Below is a small trained network, with its code and all its weights. Each question gives an input and a class and asks what happens when units are switched off, that is, made to give their printed mean instead of their output.

import numpy as np


def w(rows, s, z=0):
    codes = np.array(rows[::2]) - 128.0
    scale = np.full(codes.shape[1], s)
    scale[-1] = z or s
    return codes * scale


def f(y):
    return np.maximum(y, 0)


def log_softmax(a):
    a = a - a.max(-1, keepdims=True)
    return a - np.log(np.exp(a).sum(-1, keepdims=True))


def net(x, mask):
    res = np.array(x, float).reshape(1, 3) / 4 @ E
    y = f(res @ A[0][:, :-1].T + A[0][:, -1])
    res = res + np.where(mask, y, B[0][:, -1]) @ B[0][:, :-1]
    return log_softmax(res[-1] @ U[:, :-1].T + U[:, -1])


A, B = {}, {}
E = w([
[88,114,212,139,69,172,175,105,126,106],'x0',
[136,61,162,164,147,48,73,97,164,93],'x1',
[90,152,139,132,126,70,140,154,2,111],'x2',
],0.013)
A[0] = w([
[135,116,161,134,141,73,111,100,138,134,87],'n0',
[134,151,72,123,124,185,139,138,102,128,162],'n1',
[144,135,10,124,153,78,106,132,128,138,132],'n2',
[153,155,59,129,108,98,117,144,133,122,67],'n3',
[111,144,89,125,125,199,151,139,97,146,74],'n4',
[134,125,54,128,160,97,117,126,140,138,53],'n5',
[117,135,120,129,131,165,134,141,245,116,103],'n6',
[133,115,117,132,101,169,104,146,157,134,112],'n7',
[151,112,99,131,129,155,114,107,188,143,94],'n8',
[124,134,140,130,135,124,124,124,109,145,177],'n9',
[129,141,119,119,152,104,147,135,105,89,90],'n10',
[140,155,92,110,130,192,136,131,88,125,59],'n11',
[129,116,144,132,127,95,121,125,143,126,251],'n12',
[104,131,140,137,111,63,117,142,8,125,93],'n13',
[125,125,187,149,93,142,130,138,144,123,65],'n14',
[139,102,167,130,132,69,114,108,152,111,63],'n15',
[135,133,148,130,126,111,140,121,76,135,66],'n16',
[117,120,243,128,124,156,152,114,124,114,59],'n17',
[119,126,198,126,110,160,136,127,113,136,175],'n18',
[111,100,145,148,121,50,131,146,154,123,97],'n19',
[128,106,166,124,135,57,98,143,156,112,94],'n20',
],0.018,0.013)
B[0] = w([
[130,146,105,133,112,152,112,132,141,176,179],'n0',
[132,156,60,135,132,123,131,128,130,109,205],'n1',
[82,89,164,131,106,125,112,142,126,69,236],'n2',
[96,97,159,153,105,134,109,119,136,145,161],'n3',
[120,144,73,154,123,127,112,114,129,185,185],'n4',
[90,83,168,128,106,142,97,135,137,174,175],'n5',
[175,137,176,107,160,116,135,117,118,152,234],'n6',
[142,135,141,123,137,111,144,129,110,149,170],'n7',
[156,138,171,111,142,127,160,125,117,149,202],'n8',
[134,139,128,125,143,122,139,125,131,85,168],'n9',
[138,122,158,118,119,139,138,113,137,142,153],'n10',
[138,139,93,142,100,154,118,127,149,179,172],'n11',
[133,172,43,130,154,98,180,131,115,4,232],'n12',
[183,134,191,104,164,126,153,121,131,166,254],'n13',
[92,101,158,130,111,137,116,152,131,158,168],'n14',
[122,138,99,131,116,154,108,127,126,218,186],'n15',
[142,121,156,115,133,120,123,112,120,157,159],'n16',
[80,72,168,140,96,129,84,125,133,140,207],'n17',
[103,108,126,128,123,121,115,149,132,64,217],'n18',
[133,139,97,147,112,144,116,123,135,177,188],'n19',
[128,148,90,141,109,147,114,122,130,181,199],'n20',
],0.032,0.017)
U = w([
[194,141,194,63,150,113,168,87,113,153,74],'0',
[106,179,17,163,68,179,101,109,152,174,81],'1',
[28,43,169,130,56,128,76,151,139,88,79],'2',
[128,184,43,109,133,91,185,134,113,5,254],'3',
],0.011,0.0071)

Each question gives the input, the list of numbers given to net, and the class t.
The units are the neurons (one row each of A and B). Each row of codes is followed by its name. A weight is (code - 128) times the scale printed after its matrix; where a second scale follows, it is the last column's (A, B and U).
mask holds one flag per neuron, in row order. A switched-off neuron (its flag False) gives its mean, the last column of its row in B, instead of its output. The means were averaged over made-up inputs and are rounded, as every weight is.
A unit's drop is (log p(t) with every unit on - log p(t) with that unit switched off) / (log p(t) with every unit on - log p(t) with every unit switched off).
The circuit of an input: a set's keep is (log p(t) with only the set's units on - log p(t) with every unit switched off) / (log p(t) with every unit on - log p(t) with every unit switched off). Starting from the 12 units with the biggest drops (on a tie, the unit counted first), units are removed one at a time, each time the one whose removal leaves the highest keep (on an exact tie, the one counted first), for as long as the keep stays at least 0.8.
circuit, biggest first: the units of the circuit, biggest drop first
unit that matters most: the unit with the biggest drop
k most important neurons: the k neurons with the biggest drops, biggest first
drop when u is switched off: that unit's drop, to one decimal
input [-6,0,-4], class 2: circuit, biggest first	[n2]
input [-7,-8,-8], class 0: 4 most important neurons	[n6; n8; n7; n20]
input [7,7,-4], class 1: 2 most important neurons	[n15; n2]
input [8,8,-8], class 0: 2 most important neurons	[n6; n8]
input [-8,-4,-8], class 0: 3 most important neurons	[n6; n8; n17]
input [-1,-5,-5], class 0: 3 most important neurons	[n6; n12; n8]
input [8,8,-5], class 1: 3 most important neurons	[n15; n2; n20]
input [3,3,0], class 3: 2 most important neurons	[n12; n2]
input [-1,-4,0], class 1: 3 most important neurons	[n12; n4; n11]
input [3,-1,-1], class 3: 2 most important neurons	[n2; n5]
input [-7,-6,-7], class 0: 2 most important neurons	[n6; n8]
input [4,2,0], class 2: 2 most important neurons	[n17; n1]
input [-6,-1,5], class 2: 3 most important neurons	[n2; n6; n3]
input [-7,3,6], class 2: 3 most important neurons	[n2; n6; n5]
input [-3,0,-1], class 3: unit that matters most	n17
input [-5,3,-1], class 2: drop when n2 is switched off	1.1
input [-7,-4,-2], class 2: drop when n2 is switched off	0.8
input [6,4,0], class 2: drop when n17 is switched off	1.9
input [-5,4,2], class 2: drop when n5 is switched off	0.2
